Below is a small trained network, with its code and all its weights. Each question gives an input and a target symbol and asks what happens when units are switched off, that is, made to give their printed mean instead of their output.

import numpy as np


def w(rows, s, z=0):
    codes = np.array(rows[::2]) - 128.0
    scale = np.full(codes.shape[1], s)
    scale[-1] = z or s
    return codes * scale


def f(y):
    return y / 2 * (1 + np.tanh(0.7978845608 * (y + 0.044715 * y**3)))


def softmax(a):
    e = np.exp(a - a.max(-1, keepdims=True))
    return e / e.sum(-1, keepdims=True)


def log_softmax(a):
    a = a - a.max(-1, keepdims=True)
    return a - np.log(np.exp(a).sum(-1, keepdims=True))


def net(x, mask):
    ids = ['γεηξσφψ'.index(c) for c in x.split()]
    T = len(ids)
    res = E[ids] + P[:T]
    q, k, v = (res @ M[0].T for M in (Q, K, V))
    z = softmax(np.where(np.tri(T) > 0, q @ k.T / 2**0.5, -1e9)) @ v
    res = res + np.where(mask[0], z, O[0][:, -1]) @ O[0][:, :-1]
    y = f(res @ A[0][:, :-1].T + A[0][:, -1])
    res = res + np.where(mask[1:9], y, B[0][:, -1]) @ B[0][:, :-1]
    return log_softmax(res[-1] @ U[:, :-1].T + U[:, -1])


Q, K, V, O, A, B = {}, {}, {}, {}, {}, {}
E = w([
[193,60,114,116],'γ',
[121,45,179,72],'ε',
[127,69,119,98],'η',
[102,97,15,163],'ξ',
[5,70,51,168],'σ',
[103,190,6,8],'φ',
[180,173,90,85],'ψ',
],0.016)
P = w([
[172,7,100,126],'0',
[154,33,66,137],'1',
[149,51,61,135],'2',
[149,68,87,128],'3',
[147,85,106,117],'4',
[145,102,110,116],'5',
[137,117,129,107],'6',
[132,137,127,106],'7',
[126,147,133,104],'8',
[117,161,145,96],'9',
],0.012)
Q[0] = w([
[123,149,168,126],'H1',
[164,186,165,252],'H1',
],0.016)
K[0] = w([
[228,93,133,179],'H1',
[137,7,89,73],'H1',
],0.014)
V[0] = w([
[231,118,113,183],'H1',
[103,56,120,247],'H1',
],0.013)
O[0] = w([
[138,187,221,248,56],'H1',
[37,167,171,62,1],'H1',
],0.012,0.0029)
A[0] = w([
[122,105,124,228,108],'N1',
[77,182,54,173,148],'N2',
[185,21,50,116,77],'N3',
[124,184,77,104,135],'N4',
[104,196,33,135,117],'N5',
[182,156,227,182,121],'N6',
[50,32,146,150,48],'N7',
[55,1,111,137,1],'N8',
],0.0098,0.0097)
B[0] = w([
[140,156,201,24,140],'N1',
[181,133,175,97,154],'N2',
[60,190,104,167,251],'N3',
[184,147,204,122,149],'N4',
[123,83,198,146,166],'N5',
[140,170,133,1,141],'N6',
[168,129,57,170,150],'N7',
[214,183,126,102,160],'N8',
],0.0084,0.021)
U = w([
[116,255,185,109,22],'γ',
[240,34,155,117,247],'ε',
[160,23,147,137,143],'η',
[28,164,203,163,235],'ξ',
[108,150,102,26,1],'σ',
[180,158,80,143,118],'φ',
[234,188,160,126,112],'ψ',
],0.0086,0.006)

Each question gives the input, a string of symbols that net reads in full, and the target symbol t.
The units are the heads (2 rows each of Q, K, V and O) and the neurons (one row each of A and B). Each row of codes is followed by its name. A weight is (code - 128) times the scale printed after its matrix; where a second scale follows, it is the last column's (O, A, B and U).
mask holds one flag per unit, heads first, then neurons. A switched-off unit (its flag False) gives its mean, the last column of its rows in O or B, instead of its output. The means were averaged over made-up inputs and are rounded, as every weight is.
A unit's drop is (log p(t) with every unit on - log p(t) with that unit switched off) / (log p(t) with every unit on - log p(t) with every unit switched off).
The circuit of an input: a set's keep is (log p(t) with only the set's units on - log p(t) with every unit switched off) / (log p(t) with every unit on - log p(t) with every unit switched off). Starting from all 9 units, units are removed one at a time, each time the one whose removal leaves the highest keep (on an exact tie, the one counted first), for as long as the keep stays at least 0.8.
units of the circuit, in order: the units of the circuit, biggest drop first
k most important neurons: the k neurons with the biggest drops, biggest first
drop of u: that unit's drop, to one decimal
input ξ σ γ φ γ ψ η ε ξ η, target ε: units of the circuit, in order -> [N3]
input ξ σ ε γ ξ ψ ξ, target ε: units of the circuit, in order -> [N3; H1]
input ψ ε ε ε σ φ φ ε ξ η, target φ: units of the circuit, in order -> [H1; N5; N3]
input σ σ ε η, target σ: units of the circuit, in order -> [H1; N3]
input γ γ γ, target γ: units of the circuit, in order -> [H1; N6]
input ξ φ φ φ γ, target φ: units of the circuit, in order -> [N3; H1]
input φ ξ γ η γ σ φ ε, target φ: units of the circuit, in order -> [H1; N3]
input ε φ η σ, target φ: units of the circuit, in order -> [N8; N7]
input η ψ γ γ σ σ ξ σ φ γ, target φ: 2 most important neurons -> [N3; N5]
input ε ξ γ γ ε ε ξ φ η, target φ: units of the circuit, in order -> [H1; N3]
input φ ψ φ ξ σ ξ σ ψ φ, target ψ: 2 most important neurons -> [N4; N2]
input η σ η ε ξ ψ, target ε: 2 most important neurons -> [N3; N8]
input ε ε ξ γ ξ ξ ε, target ξ: 2 most important neurons -> [N8; N2]
input ψ ξ ψ φ ε ξ φ ξ σ, target φ: 2 most important neurons -> [N8; N3]
input ε γ σ ξ γ, target σ: 2 most important neurons -> [N3; N5]
input ε ξ ε, target ξ: drop of N3 -> -0.1
input ξ η γ, target ξ: drop of H1 -> 0.4
input σ ξ ε γ, target ξ: drop of H1 -> 0.3
input σ σ ξ, target σ: drop of H1 -> 1.0
input φ ε σ γ, target σ: most important neuron -> [N5]
